Here is a tiny trained network, its code and every weight. The questions are about switching its units off for an input and a class, where a switched-off unit gives its printed mean instead of its output.

import numpy as np


def w(rows, s, z=0):
    codes = np.array(rows[::2]) - 128.0
    scale = np.full(codes.shape[1], s)
    scale[-1] = z or s
    return codes * scale


def norm(h):
    return h / np.sqrt((h * h).mean(-1, keepdims=True) + 1e-5)


def f(y):
    return y / 2 * (1 + np.tanh(0.7978845608 * (y + 0.044715 * y**3)))


def log_softmax(a):
    a = a - a.max(-1, keepdims=True)
    return a - np.log(np.exp(a).sum(-1, keepdims=True))


def net(x, mask):
    res = np.array(x, float).reshape(1, 8) / 4 @ E
    u = 0
    for l in range(4):
        y = f(norm(res) @ A[l][:, :-1].T + A[l][:, -1])
        res = res + np.where(mask[u : u + 7], y, B[l][:, -1]) @ B[l][:, :-1]
        u += 7
    return log_softmax(norm(res)[-1] @ U[:, :-1].T + U[:, -1])


A, B = {}, {}
E = w([
[129,44,220,35,12,196],'x0',
[105,162,219,95,183,211],'x1',
[106,106,115,6,227,104],'x2',
[38,40,78,152,115,182],'x3',
[85,222,97,138,121,224],'x4',
[92,167,4,32,90,91],'x5',
[137,116,130,137,130,143],'x6',
[225,118,81,51,103,219],'x7',
],0.0038)
A[0] = w([
[89,141,68,254,82,135,118],'0.n0',
[154,180,73,76,174,102,78],'0.n1',
[79,153,65,100,174,204,29],'0.n2',
[141,130,94,119,45,190,66],'0.n3',
[125,72,162,182,74,147,1],'0.n4',
[160,143,138,129,141,138,138],'0.n5',
[146,72,78,106,161,86,63],'0.n6',
],0.007,0.0021)
B[0] = w([
[91,152,190,112,167,56,251],'0.n0',
[33,29,212,135,159,186,198],'0.n1',
[15,104,77,68,195,221,171],'0.n2',
[172,163,164,3,52,143,185],'0.n3',
[52,33,117,137,138,205,153],'0.n4',
[154,87,201,110,165,130,138],'0.n5',
[129,101,101,124,87,39,172],'0.n6',
],0.0048,0.0028)
A[1] = w([
[89,87,207,156,62,212,77],'1.n0',
[180,145,151,69,105,114,152],'1.n1',
[135,33,19,149,103,61,5],'1.n2',
[128,216,192,188,111,212,194],'1.n3',
[187,53,2,101,150,24,8],'1.n4',
[82,207,76,225,93,44,43],'1.n5',
[221,116,183,216,52,78,226],'1.n6',
],0.0057,0.0022)
B[1] = w([
[105,128,114,170,66,124,195],'1.n0',
[99,129,124,62,80,95,181],'1.n1',
[178,57,105,66,157,88,185],'1.n2',
[170,63,80,139,160,87,217],'1.n3',
[137,2,134,111,113,135,218],'1.n4',
[88,172,92,175,157,61,203],'1.n5',
[104,134,100,122,165,169,252],'1.n6',
],0.0078,0.0027)
A[2] = w([
[68,72,138,227,69,163,42],'2.n0',
[138,103,153,166,126,186,162],'2.n1',
[113,51,147,97,65,211,88],'2.n2',
[89,143,201,89,153,48,162],'2.n3',
[51,126,53,85,191,214,5],'2.n4',
[146,201,75,76,106,177,133],'2.n5',
[255,189,167,190,162,168,21],'2.n6',
],0.0075,0.0016)
B[2] = w([
[160,188,199,190,49,109,181],'2.n0',
[84,101,151,168,117,191,151],'2.n1',
[108,206,113,212,113,39,253],'2.n2',
[210,205,160,115,132,84,195],'2.n3',
[1,96,136,103,155,106,186],'2.n4',
[99,121,83,102,99,158,173],'2.n5',
[154,48,135,149,218,230,147],'2.n6',
],0.0072,0.0041)
A[3] = w([
[53,185,114,93,32,39,179],'3.n0',
[121,76,254,128,84,172,76],'3.n1',
[147,10,135,91,121,88,4],'3.n2',
[134,139,130,222,246,67,84],'3.n3',
[64,213,132,176,144,81,137],'3.n4',
[187,193,181,57,118,114,114],'3.n5',
[178,184,73,113,24,215,169],'3.n6',
],0.0065,0.0024)
B[3] = w([
[195,84,147,136,157,240,254],'3.n0',
[84,144,140,192,86,95,141],'3.n1',
[161,33,130,178,180,27,164],'3.n2',
[179,142,60,103,61,188,211],'3.n3',
[115,172,3,151,111,95,196],'3.n4',
[98,213,219,76,114,136,153],'3.n5',
[89,14,187,80,47,152,172],'3.n6',
],0.0063,0.0051)
U = w([
[124,85,174,32,10,181,100],'0',
[202,106,162,174,213,234,142],'1',
[181,24,110,101,148,25,190],'2',
[102,148,199,247,38,122,131],'3',
[113,125,122,127,89,169,2],'4',
[168,215,230,52,182,85,97],'5',
[151,222,35,214,165,55,147],'6',
[5,136,76,66,203,160,154],'7',
],0.017,0.0054)

Each question gives the input, the list of numbers given to net, and the class t.
The units are the neurons (one row each of A and B). Each row of codes is followed by its name. A weight is (code - 128) times the scale printed after its matrix; where a second scale follows, it is the last column's (A, B and U).
mask holds one flag per neuron, layer by layer. A switched-off neuron (its flag False) gives its mean, the last column of its row in B, instead of its output. The means were averaged over made-up inputs and are rounded, as every weight is.
A unit's drop is (log p(t) with every unit on - log p(t) with that unit switched off) / (log p(t) with every unit on - log p(t) with every unit switched off).
The circuit of an input: a set's keep is (log p(t) with only the set's units on - log p(t) with every unit switched off) / (log p(t) with every unit on - log p(t) with every unit switched off). Starting from the 12 units with the biggest drops (on a tie, the unit counted first), units are removed one at a time, each time the one whose removal leaves the highest keep (on an exact tie, the one counted first), for as long as the keep stays at least 0.8.
circuit, biggest first: the units of the circuit, biggest drop first
top k neurons: the k neurons with the biggest drops, biggest first
k most important neurons of layer l: the k neurons of layer l with the biggest drops, biggest first
drop when u is switched off: that unit's drop, to one decimal
input [-8,3,4,5,3,-7,7,3], class 7: top 2 neurons	(0.n2 2.n4)
input [-8,5,6,2,8,-8,1,7], class 7: circuit, biggest first	(2.n4)
input [-6,-5,7,0,4,0,3,-3], class 7: top 2 neurons	(0.n1 0.n2)
input [-8,4,4,-7,-8,8,-3,-3], class 5: top 2 neurons	(2.n3 1.n3)
input [-6,-5,-7,-7,-7,-3,1,8], class 1: top 2 neurons	(2.n6 1.n6)
input [5,-1,-3,5,2,-2,0,5], class 3: 2 most important neurons of layer 2	(2.n2 2.n0)
input [-2,7,-5,1,6,1,8,8], class 7: top 2 neurons	(0.n2 2.n4)
input [3,-4,-2,5,8,-5,-6,5], class 3: 2 most important neurons of layer 0	(0.n4 0.n0)
input [6,4,1,-5,-3,-7,-5,2], class 3: top 2 neurons	(3.n1 1.n0)
input [-4,-5,6,-5,0,1,0,-4], class 2: top 2 neurons	(1.n4 2.n2)
input [-5,6,0,6,-5,-3,6,-3], class 6: top 3 neurons	(0.n1 3.n0 1.n4)
input [-1,-1,-5,-3,4,-6,2,-2], class 1: top 3 neurons	(2.n6 2.n2 1.n3)
input [1,2,-3,4,4,-3,-7,4], class 3: top 2 neurons	(2.n2 1.n0)
input [-7,5,-8,-8,2,-5,0,4], class 1: circuit, biggest first	(2.n6)
input [-2,5,-2,-5,-1,0,5,-4], class 1: top 3 neurons	(2.n6 2.n2 0.n6)
input [6,-3,4,-6,-1,7,8,-4], class 5: 3 most important neurons of layer 3	(3.n5 3.n3 3.n6)
input [-1,-1,0,-6,-8,-7,-8,-4], class 1: 2 most important neurons of layer 0	(0.n0 0.n3)
input [3,-3,4,-4,-4,-5,1,-7], class 5: drop when 2.n3 is switched off	0.5
input [6,6,-2,-5,3,-4,-1,0], class 3: drop when 1.n0 is switched off	0.6
input [1,-8,2,-3,7,4,3,6], class 0: circuit, biggest first	(3.n6)
input [-7,-7,1,4,0,0,-8,4], class 2: drop when 2.n1 is switched off	0.0
input [-7,-4,8,-7,4,7,-3,1], class 7: drop when 0.n1 is switched off	0.1
